Below is a small trained network, with its code and all its weights. Each question gives an input and a target symbol and asks what happens when units are switched off, that is, made to give their printed mean instead of their output.

import numpy as np


def w(rows, s, z=0):
    codes = np.array(rows[::2]) - 128.0
    scale = np.full(codes.shape[1], s)
    scale[-1] = z or s
    return codes * scale


def softmax(a):
    e = np.exp(a - a.max(-1, keepdims=True))
    return e / e.sum(-1, keepdims=True)


def log_softmax(a):
    a = a - a.max(-1, keepdims=True)
    return a - np.log(np.exp(a).sum(-1, keepdims=True))


def net(x, mask):
    ids = ['ΠΨΩαβδεζηθλμστφ'.index(c) for c in x.split()]
    T = len(ids)
    res = E[ids] + P[:T]
    u = 0
    for l in range(2):
        r = res
        for j in range(3):
            rows = slice(4 * j, 4 * j + 4)
            q, k, v = (r @ M[l][rows].T for M in (Q, K, V))
            z = softmax(np.where(np.tri(T) > 0, q @ k.T / 4**0.5, -1e9)) @ v
            o = O[l][rows]
            res = res + np.where(mask[u + j], z, o[:, -1]) @ o[:, :-1]
        u += 3
    return log_softmax(res[-1] @ U[:, :-1].T + U[:, -1])


Q, K, V, O = {}, {}, {}, {}
E = w([
[135,209,89,187,206,153],'Π',
[75,67,85,68,138,69],'Ψ',
[184,96,153,226,146,204],'Ω',
[105,155,96,245,135,141],'α',
[117,137,219,156,191,209],'β',
[99,160,90,32,100,113],'δ',
[104,114,52,50,219,70],'ε',
[146,77,158,62,68,139],'ζ',
[199,76,77,90,164,132],'η',
[53,207,160,155,161,174],'θ',
[91,135,82,241,142,196],'λ',
[94,34,161,59,84,107],'μ',
[200,156,142,61,113,136],'σ',
[174,48,107,95,177,87],'τ',
[115,129,144,54,148,57],'φ',
],0.012)
P = w([
[138,161,175,209,116,68],'0',
[70,45,162,140,166,194],'1',
[44,59,191,129,150,186],'2',
[94,141,126,140,144,132],'3',
[112,145,111,142,137,143],'4',
[96,111,128,111,133,162],'5',
[82,95,115,95,130,168],'6',
[108,128,85,106,122,178],'7',
[138,170,77,99,104,186],'8',
[107,124,88,72,136,172],'9',
[85,10,55,70,125,194],'10',
[135,188,13,77,61,237],'11',
[200,184,114,126,176,114],'12',
[48,2,38,52,130,153],'13',
],0.0094)
Q[0] = w([
[117,206,133,145,167,185],'L0H1',
[109,172,201,160,211,65],'L0H1',
[183,223,106,119,89,97],'L0H1',
[91,171,134,232,109,218],'L0H1',
[197,68,107,39,112,47],'L0H2',
[29,81,121,160,132,160],'L0H2',
[171,62,135,1,103,73],'L0H2',
[72,95,74,121,163,169],'L0H2',
[198,193,80,173,101,104],'L0H3',
[143,169,127,230,138,115],'L0H3',
[73,150,64,135,114,170],'L0H3',
[109,75,158,3,125,164],'L0H3',
],0.0084)
K[0] = w([
[41,105,164,106,187,86],'L0H1',
[129,49,113,131,137,58],'L0H1',
[111,98,149,154,183,179],'L0H1',
[107,138,240,129,157,71],'L0H1',
[120,100,26,57,72,118],'L0H2',
[153,254,180,196,57,189],'L0H2',
[113,130,28,50,30,89],'L0H2',
[173,185,97,130,117,206],'L0H2',
[88,63,153,138,163,118],'L0H3',
[123,53,144,100,146,21],'L0H3',
[49,144,74,52,147,135],'L0H3',
[143,228,116,156,90,227],'L0H3',
],0.0082)
V[0] = w([
[62,178,210,163,168,93],'L0H1',
[255,146,119,158,181,114],'L0H1',
[63,90,60,135,153,197],'L0H1',
[196,142,29,180,104,93],'L0H1',
[94,93,102,47,42,70],'L0H2',
[158,244,182,107,48,210],'L0H2',
[212,216,211,182,75,142],'L0H2',
[61,111,135,135,37,213],'L0H2',
[192,19,79,170,163,136],'L0H3',
[196,77,144,227,78,143],'L0H3',
[103,189,66,44,141,218],'L0H3',
[95,138,77,91,47,115],'L0H3',
],0.0085)
O[0] = w([
[87,80,196,144,174,60,228],'L0H1',
[122,239,122,36,124,127,23],'L0H1',
[72,53,40,156,111,157,212],'L0H1',
[124,249,78,134,78,124,2],'L0H1',
[178,46,87,158,82,71,46],'L0H2',
[254,223,147,145,136,153,145],'L0H2',
[190,227,201,104,125,119,77],'L0H2',
[179,109,144,222,90,184,198],'L0H2',
[46,136,151,100,89,190,39],'L0H3',
[103,168,116,136,33,157,43],'L0H3',
[160,127,81,153,208,158,207],'L0H3',
[151,174,181,228,180,132,85],'L0H3',
],0.0082,0.0049)
Q[1] = w([
[131,143,138,153,89,124],'L1H1',
[72,161,209,142,171,203],'L1H1',
[151,139,81,114,88,24],'L1H1',
[69,132,192,132,179,158],'L1H1',
[58,172,163,157,156,152],'L1H2',
[172,105,139,56,96,96],'L1H2',
[136,137,69,111,75,95],'L1H2',
[97,120,126,137,119,255],'L1H2',
[159,128,89,83,70,75],'L1H3',
[123,101,134,71,80,88],'L1H3',
[176,138,89,119,109,104],'L1H3',
[141,137,180,77,151,137],'L1H3',
],0.0089)
K[1] = w([
[79,117,101,138,115,118],'L1H1',
[60,172,176,171,69,26],'L1H1',
[177,33,70,136,132,254],'L1H1',
[103,149,175,136,72,39],'L1H1',
[84,180,227,135,86,123],'L1H2',
[71,74,36,72,157,130],'L1H2',
[112,120,91,181,231,190],'L1H2',
[131,229,119,153,95,61],'L1H2',
[124,39,51,73,79,113],'L1H3',
[125,51,137,79,109,111],'L1H3',
[153,102,73,123,81,151],'L1H3',
[104,118,194,160,78,36],'L1H3',
],0.0064)
V[1] = w([
[196,178,180,179,112,227],'L1H1',
[135,81,183,163,32,98],'L1H1',
[188,100,155,130,91,126],'L1H1',
[165,134,140,14,110,189],'L1H1',
[144,78,193,156,197,165],'L1H2',
[177,206,124,176,184,121],'L1H2',
[112,106,117,148,84,231],'L1H2',
[114,142,124,244,124,139],'L1H2',
[111,61,128,108,168,133],'L1H3',
[138,166,194,175,114,152],'L1H3',
[95,129,114,194,179,172],'L1H3',
[112,97,131,143,149,238],'L1H3',
],0.011)
O[1] = w([
[88,75,162,97,170,234,18],'L1H1',
[166,145,26,132,47,244,182],'L1H1',
[132,171,79,156,149,244,125],'L1H1',
[97,199,99,47,226,141,57],'L1H1',
[255,189,144,160,188,188,243],'L1H2',
[92,165,215,164,71,131,66],'L1H2',
[205,51,163,35,159,151,2],'L1H2',
[186,65,181,155,55,209,85],'L1H2',
[93,189,191,112,154,142,247],'L1H3',
[199,88,83,56,128,63,182],'L1H3',
[85,89,203,47,56,105,252],'L1H3',
[110,218,150,46,51,129,224],'L1H3',
],0.0073,0.0075)
U = w([
[82,133,227,46,131,107,170],'Π',
[85,3,64,179,73,111,191],'Ψ',
[60,155,139,95,93,230,95],'Ω',
[98,55,195,87,62,146,134],'α',
[119,67,141,40,191,163,76],'β',
[154,115,204,254,135,164,132],'δ',
[61,91,195,179,139,61,3],'ε',
[191,130,33,128,124,181,118],'ζ',
[120,168,93,69,118,96,110],'η',
[235,36,178,78,189,40,245],'θ',
[58,138,228,116,57,158,155],'λ',
[206,127,97,146,43,113,102],'μ',
[193,231,136,102,225,151,157],'σ',
[90,193,91,168,104,125,186],'τ',
[108,125,70,213,186,134,18],'φ',
],0.0048,0.0033)

Each question gives the input, a string of symbols that net reads in full, and the target symbol t.
The units are the heads (4 rows each of Q, K, V and O). Each row of codes is followed by its name. A weight is (code - 128) times the scale printed after its matrix; where a second scale follows, it is the last column's (O and U).
mask holds one flag per head, layer by layer. A switched-off head (its flag False) gives its mean, the last column of its rows in O, instead of its output. The means were averaged over made-up inputs and are rounded, as every weight is.
A unit's drop is (log p(t) with every unit on - log p(t) with that unit switched off) / (log p(t) with every unit on - log p(t) with every unit switched off).
The circuit of an input: a set's keep is (log p(t) with only the set's units on - log p(t) with every unit switched off) / (log p(t) with every unit on - log p(t) with every unit switched off). Starting from all 6 units, units are removed one at a time, each time the one whose removal leaves the highest keep (on an exact tie, the one counted first), for as long as the keep stays at least 0.8.
units of the circuit, in order: the units of the circuit, biggest drop first
most important unit: the unit with the biggest drop
which heads matter: for each layer, one digit per head in row order, 1 if its drop is at least 0.15 and else 0, layers parted by /
input θ φ Ω θ η Ψ Ψ θ Ψ, target Ψ: units of the circuit, in order : (L0H2)
input Ψ α β τ σ ζ σ Ψ σ ζ Ω, target μ: which heads matter : 011 / 100
input λ θ θ θ θ θ θ, target α: which heads matter : 000 / 110
input θ σ θ θ θ, target δ: units of the circuit, in order : (L1H2 L0H1)
input θ θ α θ τ θ θ α, target δ: units of the circuit, in order : (L1H2 L0H2)
input Π θ β Π φ θ Ψ Ψ ζ δ β φ α, target ε: which heads matter : 110 / 110
input ε ζ λ β Π Π ε, target Π: units of the circuit, in order : (L1H3 L1H1)
input Ψ Ψ μ Ψ θ Ψ Π φ θ θ σ θ θ, target μ: units of the circuit, in order : (L1H1 L0H2 L0H3)
input θ σ Ψ Ψ α ζ Ψ η θ Ψ ζ θ ε δ, target θ: units of the circuit, in order : (L0H3 L1H1)
input Ω Ψ β θ ζ ζ σ, target ζ: which heads matter : 011 / 111
input θ θ ε θ σ ζ, target θ: which heads matter : 010 / 110
input ζ Ψ σ θ α, target Ω: units of the circuit, in order : (L1H1 L0H3 L0H1 L0H2)
input Ψ β ζ ζ θ σ Ψ Ψ θ θ μ, target θ: units of the circuit, in order : (L0H3 L1H2)
input Π Ψ Ψ Ψ Π β, target ε: which heads matter : 110 / 111
input θ Π θ Π θ Π β μ θ Π Ψ, target θ: units of the circuit, in order : (L1H1 L1H2)
input α ζ β θ, target Ψ: most important unit : L1H3
input Ψ ζ α, target μ: which heads matter : 010 / 100
input α σ θ θ σ Ω ζ Ψ ζ Ψ Ψ β θ μ, target β: units of the circuit, in order : (L1H2 L1H1 L1H3 L0H2)
input α β μ θ β θ Π, target Ψ: which heads matter : 101 / 011
input θ Ψ θ Π ε Ψ Π, target δ: which heads matter : 100 / 010
input β ζ θ, target σ: most important unit : L0H2
input α Ψ ζ ζ θ ε θ β, target Ψ: units of the circuit, in order : (L1H3 L0H1 L0H3 L1H2)
input θ ζ η, target θ: which heads matter : 110 / 011
input ζ β α θ σ α, target Ω: units of the circuit, in order : (L1H1 L0H2 L0H3)
input Ω φ Ψ θ σ ζ δ θ Ψ Ψ Ψ θ σ, target Ψ: which heads matter : 010 / 000
input ε μ β α λ β λ, target θ: which heads matter : 110 / 110
input θ θ θ θ θ θ θ δ η μ θ, target δ: which heads matter : 100 / 010
